Below is a small trained network, with its code and all its weights. Each question gives an input and a class and asks what happens when units are switched off, that is, made to give their printed mean instead of their output.

import numpy as np


def w(rows, s, z=0):
    codes = np.array(rows[::2]) - 128.0
    scale = np.full(codes.shape[1], s)
    scale[-1] = z or s
    return codes * scale


def norm(h):
    return h / np.sqrt((h * h).mean(-1, keepdims=True) + 1e-5)


def f(y):
    return np.maximum(y, 0)


def log_softmax(a):
    a = a - a.max(-1, keepdims=True)
    return a - np.log(np.exp(a).sum(-1, keepdims=True))


def net(x, mask):
    res = np.array(x, float).reshape(1, 4) / 4 @ E
    u = 0
    for l in range(4):
        y = f(norm(res) @ A[l][:, :-1].T + A[l][:, -1])
        res = res + np.where(mask[u : u + 6], y, B[l][:, -1]) @ B[l][:, :-1]
        u += 6
    return log_softmax(norm(res)[-1] @ U[:, :-1].T + U[:, -1])


A, B = {}, {}
E = w([
[220,161,183,168,55,102],'x0',
[116,135,132,161,153,127],'x1',
[129,68,158,157,186,2],'x2',
[197,187,86,77,177,128],'x3',
],0.0072)
A[0] = w([
[140,217,58,81,118,79,199],'0.n1',
[53,119,143,54,187,63,107],'0.n2',
[19,137,133,74,126,164,5],'0.n3',
[52,168,177,138,132,183,2],'0.n4',
[1,181,59,95,118,252,81],'0.n5',
[119,171,94,175,44,185,64],'0.n6',
],0.0053,0.0022)
B[0] = w([
[123,137,101,169,184,96,213],'0.n1',
[161,2,106,122,213,191,194],'0.n2',
[149,91,122,130,94,28,171],'0.n3',
[125,142,171,124,91,152,152],'0.n4',
[89,162,245,91,123,5,255],'0.n5',
[159,65,72,181,140,175,190],'0.n6',
],0.0069,0.0047)
A[1] = w([
[12,22,123,64,135,196,53],'1.n1',
[199,109,79,220,49,188,224],'1.n2',
[157,104,76,122,121,73,23],'1.n3',
[114,166,144,19,229,134,4],'1.n4',
[151,50,97,129,9,241,57],'1.n5',
[154,254,178,99,68,114,44],'1.n6',
],0.0052,0.0014)
B[1] = w([
[144,74,34,178,139,39,241],'1.n1',
[76,124,174,126,126,238,255],'1.n2',
[143,223,179,197,110,159,167],'1.n3',
[96,118,224,63,189,184,249],'1.n4',
[87,94,196,138,201,171,208],'1.n5',
[95,61,34,215,254,130,255],'1.n6',
],0.0057,0.0027)
A[2] = w([
[35,53,211,204,113,128,211],'2.n1',
[102,208,1,132,130,105,136],'2.n2',
[14,139,96,60,156,148,174],'2.n3',
[211,81,58,132,121,98,253],'2.n4',
[108,101,175,190,126,11,154],'2.n5',
[230,119,230,147,94,52,36],'2.n6',
],0.0062,0.0019)
B[2] = w([
[143,76,140,84,73,106,255],'2.n1',
[94,124,213,91,35,163,149],'2.n2',
[184,235,184,166,26,15,191],'2.n3',
[2,200,106,236,138,196,186],'2.n4',
[121,164,28,37,34,104,235],'2.n5',
[50,153,172,45,145,31,182],'2.n6',
],0.0057,0.0065)
A[3] = w([
[181,80,143,125,181,136,4],'3.n1',
[143,212,126,98,226,48,138],'3.n2',
[127,104,118,69,200,80,182],'3.n3',
[136,60,63,114,153,139,129],'3.n4',
[160,92,105,147,254,158,76],'3.n5',
[197,199,111,143,183,198,133],'3.n6',
],0.009,0.0023)
B[3] = w([
[153,161,96,33,135,163,138],'3.n1',
[173,174,177,114,148,184,254],'3.n2',
[153,154,105,162,98,164,216],'3.n3',
[121,122,109,181,152,174,161],'3.n4',
[119,88,82,58,95,165,178],'3.n5',
[73,67,90,196,137,1,191],'3.n6',
],0.01,0.0082)
U = w([
[112,103,147,68,15,4,166],'0',
[88,19,7,208,163,71,251],'1',
[186,239,190,108,185,100,229],'2',
[167,109,23,77,220,216,12],'3',
[104,46,219,180,75,199,8],'4',
],0.011,0.0021)

Each question gives the input, the list of numbers given to net, and the class t.
The units are the neurons (one row each of A and B). Each row of codes is followed by its name. A weight is (code - 128) times the scale printed after its matrix; where a second scale follows, it is the last column's (A, B and U).
mask holds one flag per neuron, layer by layer. A switched-off neuron (its flag False) gives its mean, the last column of its row in B, instead of its output. The means were averaged over made-up inputs and are rounded, as every weight is.
A unit's drop is (log p(t) with every unit on - log p(t) with that unit switched off) / (log p(t) with every unit on - log p(t) with every unit switched off).
The circuit of an input: a set's keep is (log p(t) with only the set's units on - log p(t) with every unit switched off) / (log p(t) with every unit on - log p(t) with every unit switched off). Starting from the 12 units with the biggest drops (on a tie, the unit counted first), units are removed one at a time, each time the one whose removal leaves the highest keep (on an exact tie, the one counted first), for as long as the keep stays at least 0.8.
circuit, biggest first: the units of the circuit, biggest drop first
unit that matters most: the unit with the biggest drop
top k neurons: the k neurons with the biggest drops, biggest first
k most important neurons of layer l: the k neurons of layer l with the biggest drops, biggest first
drop of u: that unit's drop, to one decimal
input [5,2,-7,5], class 1: top neuron => [3.n6]
input [8,-8,-3,0], class 4: circuit, biggest first => [1.n2; 2.n5]
input [6,4,0,-1], class 4: circuit, biggest first => [0.n5; 1.n2]
input [-1,-4,-8,-6], class 0: circuit, biggest first => [0.n5; 3.n2]
input [2,6,8,-2], class 0: circuit, biggest first => [2.n5; 3.n6]
input [-1,-2,-8,-6], class 0: circuit, biggest first => [0.n5; 3.n2]
input [-1,8,2,5], class 3: circuit, biggest first => [3.n5; 0.n5]
input [-7,1,0,1], class 2: circuit, biggest first => [2.n3; 3.n2]
input [1,-5,-2,0], class 4: top 2 neurons => [0.n6; 1.n2]
input [7,5,-2,1], class 1: top 2 neurons => [3.n6; 3.n2]
input [7,3,-1,8], class 1: top 4 neurons => [3.n6; 0.n5; 1.n6; 2.n3]
input [-4,7,0,5], class 2: top 2 neurons => [2.n3; 3.n2]
input [-1,0,3,6], class 3: 2 most important neurons of layer 3 => [3.n5; 3.n2]
input [-5,6,-7,1], class 2: circuit, biggest first => [0.n5]
input [8,0,-1,1], class 1: top 2 neurons => [0.n5; 1.n6]
input [4,4,8,3], class 2: 2 most important neurons of layer 3 => [3.n2; 3.n6]
input [2,-5,1,2], class 2: top 2 neurons => [0.n1; 2.n6]
input [-7,4,-7,-7], class 0: drop of 0.n5 => 0.2
input [5,-6,5,1], class 2: drop of 2.n5 => -0.2
input [-3,-7,6,6], class 3: unit that matters most => 0.n2
input [5,-6,-8,7], class 1: drop of 3.n6 => 0.7
